Here is a tiny trained network, its code and every weight. The questions are about switching its units off for an input and a class, where a switched-off unit gives its printed mean instead of its output.

import numpy as np


def w(rows, s, z=0):
    codes = np.array(rows[::2]) - 128.0
    scale = np.full(codes.shape[1], s)
    scale[-1] = z or s
    return codes * scale


def norm(h):
    return h / np.sqrt((h * h).mean(-1, keepdims=True) + 1e-5)


def f(y):
    return np.maximum(y, 0)


def log_softmax(a):
    a = a - a.max(-1, keepdims=True)
    return a - np.log(np.exp(a).sum(-1, keepdims=True))


def net(x, mask):
    res = np.array(x, float).reshape(1, 3) / 4 @ E
    u = 0
    for l in range(2):
        y = f(norm(res) @ A[l][:, :-1].T + A[l][:, -1])
        res = res + np.where(mask[u : u + 5], y, B[l][:, -1]) @ B[l][:, :-1]
        u += 5
    return log_softmax(norm(res)[-1] @ U[:, :-1].T + U[:, -1])


A, B = {}, {}
E = w([
[73,75,73,224,146,187,161,9],'x0',
[68,75,160,130,152,152,184,109],'x1',
[172,131,133,107,107,211,125,104],'x2',
],0.013)
A[0] = w([
[52,128,113,178,135,58,129,125,135],'0.n0',
[121,162,96,218,116,95,103,104,10],'0.n1',
[52,72,152,108,136,221,179,108,32],'0.n2',
[2,68,125,197,138,182,159,45,2],'0.n3',
[211,149,134,98,125,142,122,154,25],'0.n4',
],0.018,0.0039)
B[0] = w([
[45,152,89,121,68,86,121,145,189],'0.n0',
[146,43,141,95,199,114,177,22,168],'0.n1',
[167,58,252,94,176,86,79,6,192],'0.n2',
[102,167,27,198,126,246,199,187,251],'0.n3',
[145,168,125,112,70,129,74,174,177],'0.n4',
],0.016,0.022)
A[1] = w([
[154,144,196,94,117,90,96,144,38],'1.n0',
[18,82,139,122,134,3,150,125,114],'1.n1',
[16,118,139,154,143,144,217,208,252],'1.n2',
[88,108,148,181,95,228,127,78,179],'1.n3',
[81,180,106,77,62,135,144,183,73],'1.n4',
],0.018,0.0027)
B[1] = w([
[113,167,17,152,85,112,108,168,200],'1.n0',
[128,47,219,109,75,141,6,79,200],'1.n1',
[23,70,36,192,25,93,83,112,247],'1.n2',
[162,179,104,69,142,45,191,227,248],'1.n3',
[208,136,184,96,219,160,189,81,227],'1.n4',
],0.013,0.016)
U = w([
[33,100,31,176,119,207,200,141,174],'0',
[217,217,120,42,111,147,56,206,174],'1',
[72,199,184,182,143,174,68,140,3],'2',
[168,86,178,81,213,184,175,78,98],'3',
[88,52,163,67,79,93,6,78,224],'4',
],0.013,0.0054)

Each question gives the input, the list of numbers given to net, and the class t.
The units are the neurons (one row each of A and B). Each row of codes is followed by its name. A weight is (code - 128) times the scale printed after its matrix; where a second scale follows, it is the last column's (A, B and U).
mask holds one flag per neuron, layer by layer. A switched-off neuron (its flag False) gives its mean, the last column of its row in B, instead of its output. The means were averaged over made-up inputs and are rounded, as every weight is.
A unit's drop is (log p(t) with every unit on - log p(t) with that unit switched off) / (log p(t) with every unit on - log p(t) with every unit switched off).
The circuit of an input: a set's keep is (log p(t) with only the set's units on - log p(t) with every unit switched off) / (log p(t) with every unit on - log p(t) with every unit switched off). Starting from all 10 units, units are removed one at a time, each time the one whose removal leaves the highest keep (on an exact tie, the one counted first), for as long as the keep stays at least 0.8.
circuit, biggest first: the units of the circuit, biggest drop first
k most important neurons: the k neurons with the biggest drops, biggest first
k most important neurons of layer l: the k neurons of layer l with the biggest drops, biggest first
drop when u is switched off: that unit's drop, to one decimal
input [-2,7,-7], class 4: circuit, biggest first : (1.n1)
input [-6,7,2], class 1: 2 most important neurons : (0.n3 0.n0)
input [-2,3,2], class 4: 2 most important neurons : (0.n3 0.n2)
input [-6,1,-3], class 1: 2 most important neurons : (0.n3 0.n2)
input [-6,7,3], class 1: 2 most important neurons of layer 0 : (0.n3 0.n0)
input [-3,8,1], class 3: 2 most important neurons : (0.n2 1.n2)
input [-7,2,-2], class 1: 2 most important neurons of layer 0 : (0.n3 0.n2)
input [3,2,8], class 3: 2 most important neurons of layer 1 : (1.n2 1.n0)
input [5,-8,2], class 3: 3 most important neurons of layer 0 : (0.n3 0.n1 0.n0)
input [1,-1,-6], class 4: 2 most important neurons : (1.n1 0.n3)
input [1,6,5], class 3: 2 most important neurons of layer 0 : (0.n2 0.n0)
input [2,-1,6], class 1: 2 most important neurons : (1.n3 0.n1)
input [0,-4,-1], class 1: 3 most important neurons of layer 1 : (1.n2 1.n1 1.n0)
input [-2,8,-8], class 4: drop when 1.n1 is switched off : 0.4
input [1,6,8], class 3: drop when 0.n2 is switched off : 1.2
input [0,-5,-5], class 4: drop when 0.n3 is switched off : 0.7
input [-1,-7,1], class 1: drop when 0.n4 is switched off : 0.0
